Below are the code and all the weights of a small trained network. Each question names an input and a target symbol and asks about switching units off, where a switched-off unit gives its printed mean instead of its output.

import numpy as np


def w(rows, s, z=0):
    codes = np.array(rows[::2]) - 128.0
    scale = np.full(codes.shape[1], s)
    scale[-1] = z or s
    return codes * scale


def f(y):
    return np.maximum(y, 0)


def softmax(a):
    e = np.exp(a - a.max(-1, keepdims=True))
    return e / e.sum(-1, keepdims=True)


def log_softmax(a):
    a = a - a.max(-1, keepdims=True)
    return a - np.log(np.exp(a).sum(-1, keepdims=True))


def net(x, mask):
    ids = ['αδζμτφψ'.index(c) for c in x.split()]
    T = len(ids)
    res = E[ids] + P[:T]
    r = res
    for j in range(2):
        rows = slice(4 * j, 4 * j + 4)
        q, k, v = (r @ M[0][rows].T for M in (Q, K, V))
        z = softmax(np.where(np.tri(T) > 0, q @ k.T / 4**0.5, -1e9)) @ v
        o = O[0][rows]
        res = res + np.where(mask[j], z, o[:, -1]) @ o[:, :-1]
    y = f(res @ A[0][:, :-1].T + A[0][:, -1])
    res = res + np.where(mask[2:10], y, B[0][:, -1]) @ B[0][:, :-1]
    return log_softmax(res[-1] @ U[:, :-1].T + U[:, -1])


Q, K, V, O, A, B = {}, {}, {}, {}, {}, {}
E = w([
[129,112,153,108],'α',
[153,153,186,128],'δ',
[91,207,53,54],'ζ',
[6,133,116,122],'μ',
[137,134,165,122],'τ',
[104,109,149,104],'φ',
[135,126,165,110],'ψ',
],0.017)
P = w([
[144,2,31,215],'0',
[42,111,139,177],'1',
[62,111,153,156],'2',
[78,123,163,138],'3',
[82,126,171,131],'4',
[87,128,180,110],'5',
[91,147,183,101],'6',
[88,155,181,102],'7',
[89,165,184,95],'8',
[90,166,184,92],'9',
[93,159,183,85],'10',
[86,174,190,83],'11',
[90,169,194,76],'12',
],0.0094)
Q[0] = w([
[61,210,164,97],'h1',
[165,91,88,153],'h1',
[155,98,168,125],'h1',
[145,104,67,190],'h1',
[165,84,95,137],'h2',
[159,102,23,177],'h2',
[157,158,64,169],'h2',
[177,164,8,152],'h2',
],0.011)
K[0] = w([
[198,125,62,90],'h1',
[93,188,248,70],'h1',
[182,138,159,134],'h1',
[119,122,217,147],'h1',
[116,93,170,95],'h2',
[117,50,159,179],'h2',
[136,118,189,214],'h2',
[116,84,171,155],'h2',
],0.015)
V[0] = w([
[93,100,87,194],'h1',
[86,232,66,42],'h1',
[56,22,131,188],'h1',
[213,150,40,118],'h1',
[160,210,115,163],'h2',
[173,127,11,53],'h2',
[73,171,114,133],'h2',
[94,138,250,89],'h2',
],0.011)
O[0] = w([
[207,161,132,215,208],'h1',
[88,255,179,177,104],'h1',
[111,114,106,176,252],'h1',
[137,193,59,18,117],'h1',
[141,137,86,87,99],'h2',
[155,192,98,104,130],'h2',
[164,110,196,79,202],'h2',
[36,112,172,163,151],'h2',
],0.0096,0.012)
A[0] = w([
[56,127,8,120,114],'n1',
[73,140,102,158,199],'n2',
[113,99,89,160,108],'n3',
[129,214,120,65,26],'n4',
[103,142,138,158,3],'n5',
[149,186,164,149,103],'n6',
[156,141,44,130,43],'n7',
[192,177,107,121,55],'n8',
],0.015,0.005)
B[0] = w([
[228,102,130,164,162],'n1',
[140,156,173,76,207],'n2',
[116,152,143,120,201],'n3',
[121,12,152,112,246],'n4',
[134,66,129,90,161],'n5',
[105,159,79,183,207],'n6',
[69,224,59,51,152],'n7',
[130,131,86,106,186],'n8',
],0.011,0.013)
U = w([
[254,24,161,175,196],'α',
[55,78,213,95,149],'δ',
[59,82,113,134,2],'ζ',
[80,193,153,153,202],'μ',
[173,122,209,78,63],'τ',
[200,165,223,70,198],'φ',
[177,120,213,69,80],'ψ',
],0.0091,0.0054)

Each question gives the input, a string of symbols that net reads in full, and the target symbol t.
The units are the heads (4 rows each of Q, K, V and O) and the neurons (one row each of A and B). Each row of codes is followed by its name. A weight is (code - 128) times the scale printed after its matrix; where a second scale follows, it is the last column's (O, A, B and U).
mask holds one flag per unit, heads first, then neurons. A switched-off unit (its flag False) gives its mean, the last column of its rows in O or B, instead of its output. The means were averaged over made-up inputs and are rounded, as every weight is.
A unit's drop is (log p(t) with every unit on - log p(t) with that unit switched off) / (log p(t) with every unit on - log p(t) with every unit switched off).
The circuit of an input: a set's keep is (log p(t) with only the set's units on - log p(t) with every unit switched off) / (log p(t) with every unit on - log p(t) with every unit switched off). Starting from all 10 units, units are removed one at a time, each time the one whose removal leaves the highest keep (on an exact tie, the one counted first), for as long as the keep stays at least 0.8.
circuit, biggest first: the units of the circuit, biggest drop first
k most important neurons: the k neurons with the biggest drops, biggest first
which heads matter: for each layer, one digit per head in row order, 1 if its drop is at least 0.15 and else 0, layers parted by /
drop of u: that unit's drop, to one decimal
input α φ μ ζ, target α: circuit, biggest first => [n1]
input ζ φ δ μ τ φ α α φ τ ψ α ψ, target ζ: 4 most important neurons => [n4 n6 n7 n8]
input μ μ φ ψ μ δ μ φ μ μ ψ ψ ζ, target μ: circuit, biggest first => [h1 n6]
input α α μ μ φ μ ψ φ ζ, target α: circuit, biggest first => [n1 h1]
input μ μ ζ δ, target μ: circuit, biggest first => [n6 h1]
input ζ μ μ μ μ δ, target ζ: which heads matter => 11
input μ μ α μ ψ μ φ φ ψ α φ α, target δ: which heads matter => 01
input μ ζ μ α μ α μ φ μ μ, target μ: which heads matter => 10
input μ α μ φ μ τ ψ φ α τ, target δ: 3 most important neurons => [n1 n5 n2]
input α α α δ ψ φ φ τ α, target δ: 2 most important neurons => [n1 n6]
input μ α μ ψ μ μ μ φ μ φ ζ, target μ: 2 most important neurons => [n6 n4]
input φ φ φ μ φ μ ζ μ α μ, target φ: drop of n4 => 0.4
input ζ φ δ α φ, target ζ: drop of n4 => 1.9
input φ φ ζ μ φ α, target φ: circuit, biggest first => [n4]
input τ δ φ α μ μ ψ μ τ δ ψ δ, target δ: drop of h2 => 1.6
